(in the rows, 128 means zero)
Each row of numbers belongs to one of the objects below and depends on some of the facts about them. Some rows are named. Which object is each other row?

Known rows:
[ 92 131 148 130 132 130 116 110 129 132 126 130 111 109 123 155 128 138
 127 139 142 137 121 142 126 144 122  89 133 144 140 149 120 127 124 135
 114 112 137 127 139 132 120 115] -> Z99
[151 134 126 121 125 128 125 105 126 130 147 130 137 115 111 116 138 122
 130 116 123 118 130 130 125 144 143 198 119 135 127 118 132 124 115 113
 135 100 120 130 122  94 124 125] -> Z990
[119 117 127 135 132 136 153 134 130 128 121 129 105 126 101 116 134 141
 145 123 124 127  94 118 146 114  88 111 124 116 108 121 114 143 119 139
 132 148 150 142 116 129 122 120] -> Z293
[140 129 123 117 125 126 125 138 126 126 133 134 133 120 137 136 132 136
 121 123 134 123 136 124 116 123 149 132 126 122 127 125 125 128 137 151
 131 121 111 120 148 127 135 138] -> Z668
[144 117 133 120 125 121 118 141 122 112 125 127 132 137 171 131 124 117
 120 146 141 133 149 132  94 119 169  98 134 142 139 140 137 103 140 138
 122 111 101 125 141 134 130 133] -> Z194
[125 143 116 139 124 123 114  94 127 129 141 124 142 127  89 124 116 119
 125 120 114 130 134 141 136 148 113 183 128 146 143 128 155 141 106  95
 125 112 111 126 105 114 106 100] -> Z380
[112 126 148 130 132 127 117 136 129 132 122 129 118 120 126 157 122 142
 123 144 146 139 128 135 119 142 123  83 137 140 137 149 121 122 124 121
 120 113 135 126 129 128 116 111] -> Z306
[133 136 108 145 131 125 107 108 131 126 144 117 130 167  94 100 123  94
 135 118  93 129 128 122 146 112  96 183 120 130 133 110 147 139 122 101
 134 162 126 133 105 139 114 129] -> Z15
[123 127 134 127 125 128 130 130 128 130 124 130 133 122 133 138 126 138
 124 131 136 128 133 127 124 138 137 122 131 126 132 136 125 125 130 133
 127 121 126 123 137 130 133 131] -> Z288
[139 124 119 117 126 129 126 130 126 128 135 135 135 117 133 134 135 145
 123 122 127 119 130 125 116 126 152 126 128 121 124 117 125 132 133 155
 134 127 116 119 146 131 136 137] -> Z142
[168 111 112 114 136 132 127 141 123 130 128 136 134 104 122 129 134 167
 118 115 126 124 120 130 109 127 136  88 133 113 113 112 133 136 128 154
 138 131 117 123 133 123 112 116] -> Z772
[131 120 120 131 131 136 144 125 129 128 126 127 107 139 114 113 134 135
 144 125 122 127 104 122 139 106  95 114 124 117 113 118 118 135 128 139
 134 155 137 139 124 136 125 125] -> Z159
[121 127 123 131 131 126 117 147 128 139 123 124 140 112 128 139 118 153
 113 126 128 131 129 139 135 137 121  89 141 121 134 129 137 137 130 127
 125 144 130 120 124 140 126 122] -> Z315
[139 127 118 115 127 129 130 118 126 130 137 136 136 112 130 130 137 141
 126 118 128 118 129 123 116 124 152 138 127 120 121 117 125 129 134 159
 136 126 114 120 146 121 137 140] -> Z341
[ 99 138 139 139 124 124 124 143 132 137 115 124 148 141 131 150 112 131
 119 139 145 136 143 126 142 141 119 119 132 127 138 143 125 128 127 104
 126 118 141 119 127 131 139 128] -> Z640
[122 156  88 142 120 117  89  88 127 125 149 121 158 162  84 117 104 109
 114 115  89 127 161 134 130 130 106 217 131 139 153 117 168 151 112 116
 132 133  82 111 114 136 119 113] -> Z175
[138 117 117 130 130 130 136 136 129 118 131 127 110 153 136 110 135 112
 141 127 116 126 117 116 122  93 123 121 123 122 121 117 123 124 134 148
 130 153 125 136 134 144 133 146] -> Z820

How the objects are related:
β: points at; κ: uses; Ω: refers to; σ: is of sort
Z101 β:Z990 σ:922
Z102 σ:922
Z104 σ:922
Z107 β:Z349, Z675, Z417 σ:922
Z109 β:Z14 σ:922
Z113 β:Z983 σ:922
Z125 β:Z577, Z203 σ:922
Z137 β:Z292 κ:Z902 σ:922
Z14 σ:922
Z142 σ:922
Z15 β:Z615 κ:Z683, Z306 Ω:Z652, Z175 σ:247
Z159 σ:247
Z16 κ:Z298 σ:247
Z175 β:Z830, Z707, Z91, Z898 κ:Z113 Ω:Z853, Z693 σ:922
Z185 β:Z990 κ:Z102 σ:247
Z194 β:Z948, Z37 σ:922
Z196 σ:922
Z203 σ:247
Z204 σ:247
Z21 β:Z341 σ:922
Z220 σ:922
Z233 Ω:Z693 σ:922
Z24 σ:247
Z273 β:Z761 σ:922
Z288 σ:922
Z292 σ:922
Z293 σ:247
Z298 σ:247
Z303 Ω:Z196, Z750 σ:922
Z306 β:Z102, Z892 σ:922
Z307 β:Z948, Z828, Z688 κ:Z51 σ:922
Z31 σ:247
Z314 σ:922
Z315 β:Z31, Z204 σ:922
Z331 β:Z159 κ:Z6 σ:922
Z334 β:Z772, Z707, Z52, Z24 σ:922
Z337 β:Z104, Z449, Z37 Ω:Z867, Z853 σ:247
Z340 σ:922
Z341 σ:922
Z349 κ:Z220, Z806 σ:247
Z360 σ:247
Z363 β:Z159, Z204 σ:247
Z366 Ω:Z233 σ:922
Z369 β:Z615, Z52 σ:922
Z37 κ:Z194 σ:922
Z380 β:Z293, Z64 Ω:Z175 σ:922
Z381 σ:247
Z383 σ:922
Z384 σ:922
Z386 β:Z220, Z31, Z293 σ:922
Z391 κ:Z50 σ:922
Z395 σ:922
Z402 κ:Z340 Ω:Z44 σ:922
Z406 β:Z395, Z898 σ:922
Z409 σ:922
Z412 Ω:Z484 σ:922
Z417 κ:Z971 σ:922
Z418 κ:Z14 σ:922
Z423 σ:922
Z424 κ:Z902 σ:922
Z43 Ω:Z531 σ:247
Z433 Ω:Z867 σ:922
Z44 β:Z51, Z983 κ:Z331 Ω:Z303 σ:922
Z449 σ:922
Z467 β:Z341, Z91, Z449, Z142 σ:922
Z471 κ:Z867 σ:922
Z472 σ:922
Z482 β:Z537, Z471 σ:247
Z484 β:Z952, Z314 κ:Z726 Ω:Z337 σ:922
Z485 Ω:Z384, Z750, Z204 σ:922
Z494 β:Z875, Z948, Z620 σ:922
Z50 β:Z772, Z472, Z314 Ω:Z292 σ:922
Z501 σ:247
Z51 κ:Z929 σ:922
Z515 κ:Z482 σ:247
Z52 σ:922
Z527 β:Z341, Z901 Ω:Z380, Z853, Z433 σ:247
Z531 σ:922
Z537 σ:922
Z544 σ:922
Z545 β:Z951, Z16, Z806 σ:247
Z548 σ:247
Z568 κ:Z901 σ:247
Z577 σ:247
Z596 β:Z52 σ:922
Z598 β:Z409, Z723 σ:922
Z6 σ:922
Z610 β:Z14, Z871 κ:Z360 σ:922
Z615 σ:247
Z620 Ω:Z750, Z175 σ:247
Z628 β:Z142 σ:247
Z64 σ:922
Z640 β:Z102, Z391, Z383 κ:Z337 σ:922
Z652 σ:247
Z668 σ:922
Z675 κ:Z772 σ:922
Z683 β:Z537, Z871, Z892 κ:Z306 σ:247
Z688 κ:Z596 σ:922
Z693 κ:Z409 σ:922
Z696 σ:247
Z706 κ:Z837 σ:922
Z707 σ:922
Z723 κ:Z725 σ:922
Z725 β:Z820, Z340, Z668, Z901, Z449 Ω:Z307, Z853, Z610 σ:922
Z726 β:Z6 Ω:Z908 σ:247
Z731 β:Z822 σ:922
Z746 β:Z893 σ:922
Z750 β:Z867, Z761, Z871, Z471 Ω:Z292 σ:922
Z761 σ:922
Z772 σ:922
Z774 β:Z693, Z423, Z828 Ω:Z196 σ:922
Z784 β:Z233, Z620 σ:922
Z796 β:Z51, Z471 σ:922
Z806 κ:Z366 σ:922
Z818 β:Z867, Z983, Z515, Z548, Z293 σ:922
Z820 σ:247
Z822 Ω:Z919, Z50 σ:247
Z826 β:Z693, Z424 σ:247
Z828 κ:Z331 Ω:Z531 σ:922
Z830 σ:247
Z837 β:Z875, Z544, Z298 κ:Z706 Ω:Z726 σ:247
Z845 β:Z292 σ:922
Z853 β:Z867, Z761, Z577 κ:Z340, Z99 σ:922
Z856 β:Z919, Z412, Z707, Z31 κ:Z875, Z982 σ:922
Z867 σ:922
Z871 σ:922
Z875 σ:247
Z883 σ:247
Z885 β:Z828 σ:247
Z887 σ:922
Z892 κ:Z982 Ω:Z883 σ:922
Z893 σ:247
Z897 σ:922
Z898 σ:922
Z901 σ:247
Z902 β:Z24 σ:922
Z908 σ:922
Z91 σ:922
Z919 Ω:Z91, Z292 σ:922
Z929 β:Z395, Z822, Z568 σ:922
Z934 β:Z449 Ω:Z292 σ:247
Z948 σ:922
Z951 σ:247
Z952 κ:Z391 σ:922
Z959 β:Z501 σ:922
Z971 Ω:Z693, Z233 σ:922
Z982 κ:Z203 σ:247
Z983 κ:Z761 σ:247
Z99 β:Z14 σ:922
Z990 Ω:Z204 σ:922

Rows to name:
No name comes twice in this set of rows, the named rows included.
[151 141 133 126 130 125 112 110 126 131 150 127 142 115 122 117 136 118
 127 119 122 123 138 139 124 145 148 176 124 137 136 120 142 120 122 102
 135 103 124 131 117 109 117 124] | Z485
[125 144 137 129 123 129 131 108 129 134 137 133 137 118  83 126 133 121
 135 119 137 118 127 122 143 156 119 217 115 130 124 124 121 137 107  93
 135  91 144 130 115  94 125 117] | Z892
[118 131 129 142 130 128 125 140 131 124 115 120 122 168 130 124 121 106
 134 138 127 133 120 113 142 102 101 113 124 122 128 126 124 128 134 115
 130 157 145 130 123 152 134 140] | Z185
[119 157 131 130 130 125 108 117 132 146 147 124 148 116 107 114 140 107
 130 119 123 123 142 136 138 144 139 213 116 140 146 117 130 134 119  98
 132 111 131 125 133 117 126 135] | Z402
[125 136 134 129 118 120 126 152 130 121 112 124 152 155 162 141 116 102
 117 144 148 133 161 116 123 129 150 132 127 130 137 140 130 113 141 113
 126 115 116 116 139 134 148 149] | Z307
[185 139 140 132 143 125  87  32 126 108 153 128 120 142 143 136 125 134
 119 103  74 125 145 147 122 147 174 103 151 140 126 122 169 112 142 103
 133 115 139 120  84 107 105 119] | Z50
[ 98 131 138 138 134 126 121 138 131 141 113 121 137 117 122 148 111 146
 114 139 139 139 130 140 138 147 113  76 138 131 139 143 132 134 124 108
 117 123 144 125 116 135 123 112] | Z818
[111 106 136 121 118 136 155 122 129 128 110 140 100  87 105 149 135 147
 134 115 151 126 110 140 129 164 120 116 127 135 113 143 123 141 106 141
 108 116 135 135 132 103 120 114] | Z867
[123 129 130 114 131 129 110 105 128 126 145 137 111 109 130 143 140 135
 126 122 131 125 126 131 105 126 154 125 128 135 138 131 123 127 136 167
 128 124 113 122 157 129 124 135] | Z340
[120 113 139 142 130 135 161 116 133 131 108 115 100 138 161 105 125 123
 144 146 123 147 105 149 154 123  92  64 137 142 129 142 134 121 123 121
 106 137 131 149 111 130 127 110] | Z482
[121 120 132 142 133 128 125 141 132 122 116 118 111 157 146 118 122 108
 136 143 121 136 122 125 136 103 107  91 130 130 132 135 130 119 135 118
 122 158 136 134 121 154 129 132] | Z545
[123 110 137 132 136 135 136 126 128 123 123 131  89 137 110 127 132 127
 147 141 133 133 101 119 128 109  92  88 124 127 115 132 114 127 120 135
 123 139 147 144 121 135 114 115] | Z203

Now the same objects, written a new way:
Some rows with their names:
[149 122 144 106  98 126 126 124 140  98 174 135 151 125 139 130 107 108
 133 146 111 148  79 150 149 125 125 140 130 116 122 166 145 111] -> Z384
[103 113 122 131 124 141 126 133 152 125 139 144 101 133 122 124 130 130
 112 111 137 154 115 135 132 125 125 143 137 128 118 144 144 119] -> Z908
[143 162 145 192 108 121 154 111 164  67 132 141  90 108 147  95 157 133
 129  89 131 132  74 110 113 110  85 159  89  79 169  84 123 124] -> Z610
[116 111  84  96 104 127 110 115 122 121 110 122 118 139 169 136 117 151
 116 136 125  99 177 148 126 162 139 158 164 143  88 156 130 133] -> Z52
[131 145  81 150 118 137 123 131 167 125 148 112  99 161 171 136 105 148
 129 138  93 166 153 136 141 116 131 142 141 121 146 111 128  95] -> Z14
[124 137 152 133 143 131 129 146 123 159 112 118 154 164 111 121 127 107
 126 128 131 140 140  97 142 126 128 110 127 160 141 118 122 140] -> Z696
[129 132  82 129 111 130 131 129 139 111 135 108  98 154 165 120 119 149
 121 124 101 142 151 130 111 128 128 149 137 128 124 125 137 124] -> Z64
[129 165 124 150 137 139 124 145 132 138 112  97 141 197 140 110 117 122
 128 146 108 154 156  89 140 125 115 118 127 152 163  91 132 130] -> Z203
[120 101 114  98 118 118 142 121  99 106 121 130 110 119 110 107 144 131
 111  99 138 107 121 129  88 151 127 135 118 135  92 152 157 156] -> Z369
[112 138 166 140 140 136 125 153 127 151 116 130 150 170 110 109 130 100
 112 122 136 142 136  94 154 123 122 116 140 159 144 119 124 142] -> Z883
[158 109 129  87  77 113 101 106 142 113 140 145 160 109 158 135  93 111
 145 164 142 116 134 162 141 181 123 174 189 144 101 193 146 148] -> Z91
[131 176 111 148 136 124 127 158 115 112 112  87 141 176 145  97 134 112
 133 145 113 127 167  97 135  98 104 133 150 138 177  78 105 138] -> Z515
[161 125 106 125  96 105 134  78 133 119  78 122 112 113 191 142 123 172
 143 113 123  78 166 114 100 188 129 159 119 125  97 121 112 143] -> Z412
[119 105 118 109 121 125 139 121 117 124 129 140 108 116 111 120 138 138
 118 109 134 120 118 139 107 143 131 134 124 131  94 151 148 137] -> Z731
[139 113 120 157 141 105 158 154 141 127 149 115  88 136 149 106 128 138
 114  79 124 160  79 143  83  86 127 116 107 123 146 108 156 120] -> Z306
[122 108 124 128 135 135 140 131 135 132 142 141 105 115 105 126 134 132
 120 108 128 151 107 134 110 127 134 118 112 118 117 132 148 129] -> Z845
[113 122 159 117 145 136 106 137 111 177  97 132 167 151 116 142 122 108
 126 143 151 117 163 110 159 141 142 110 152 165 121 136 108 140] -> Z820

Which object is each row?
No name comes twice in this set of rows, the named rows included.
[109 112 133 142 159 145  96 131 158 145 140 159 121  75 106 170 123 132
 137 157 155 135 128 170 155 112 133 122 158 104 135 127 104  94] | Z688
[166 174 104 136  95 127 175 150 100  78 190 109 128  80 135  98 144  94
 154 139  70 128  78 144 102  67 108 134 108 101 147 124 129 145] | Z44
[136 169 117 147 123 127 132 151 125 138 118  86 140 203 154 100 116 119
 129 135 100 145 162  85 133 115 120 130 132 157 157  93 120 141] | Z548
[106 114 127 130 150 140  88 127 148 144 131 158 126  79 116 171 131 135
 139 163 159 120 152 177 161 121 138 131 170 109 123 139 104 106] | Z37
[113 112  94  92 114 103 111 133 154 118 177 137 116  84  79 114 104 142
 118  97 154 109 150 103 120  99 122 135 140  76 170 120  75 105] | Z706
[130 118  99 116 110 119 161 127 104  98 132 114  90 134 122  89 148 139
 114  91 117 126 107 117  73 134 116 135 101 129 111 131 164 153] | Z386
[155 143 153 177 176  70 155 200 108 135 119  92 128 163 149  75 148  97
 116  83 146 127  81 129  83  40 109  94 131 139 198  61 127 141] | Z683
[118 134 103 154 157 162 114 137 150 179 147 162 118  49 121 189 129 130
 158 169 126 124 166 172 162  94 155 116 161 115 120 119  74 111] | Z828
[167 134 204 139 142 105 151  81  90 161  66 131 178 102 115 150 147 139
 156 107 150  64 113  76 117 173 146  93  48 134 116 117  89 154] | Z527
[125 133 100 142 125 137 131 139 158 131 149 121  98 141 149 138 112 144
 128 130 105 163 133 139 128 120 132 135 132 121 133 115 132 104] | Z383
[130 137 114 150 134 128 146 150 129 103 151 124  92  95  93  99 150 127
 129 110 126 146  90 136  96  91 103 120 112  95 154  96 143 131] | Z640
[118 127 108 133 137 130 117 135 136 117 136 136 104  92 114 131 140 134
 127 133 142 127 123 152 122 111 114 136 146 108 134 116 125 123] | Z418
[127 134 147 119 128 123 145 148  84 138 104 108 146 164 106  88 146 103
 114 104 130 117 128  83 106 136 117 115 112 163 130 122 146 168] | Z363
[112 124  90 118 126 121 103 128 117  98 114 127 117 104 138 126 138 139
 128 142 139  96 159 160 123 127 118 151 167 113 116 128 118 134] | Z952
[122 120 108 127 131 136 120 123 152 135 137 135 109 133 140 146 116 143
 125 131 125 151 138 142 138 134 140 135 140 127 121 131 132 109] | Z409

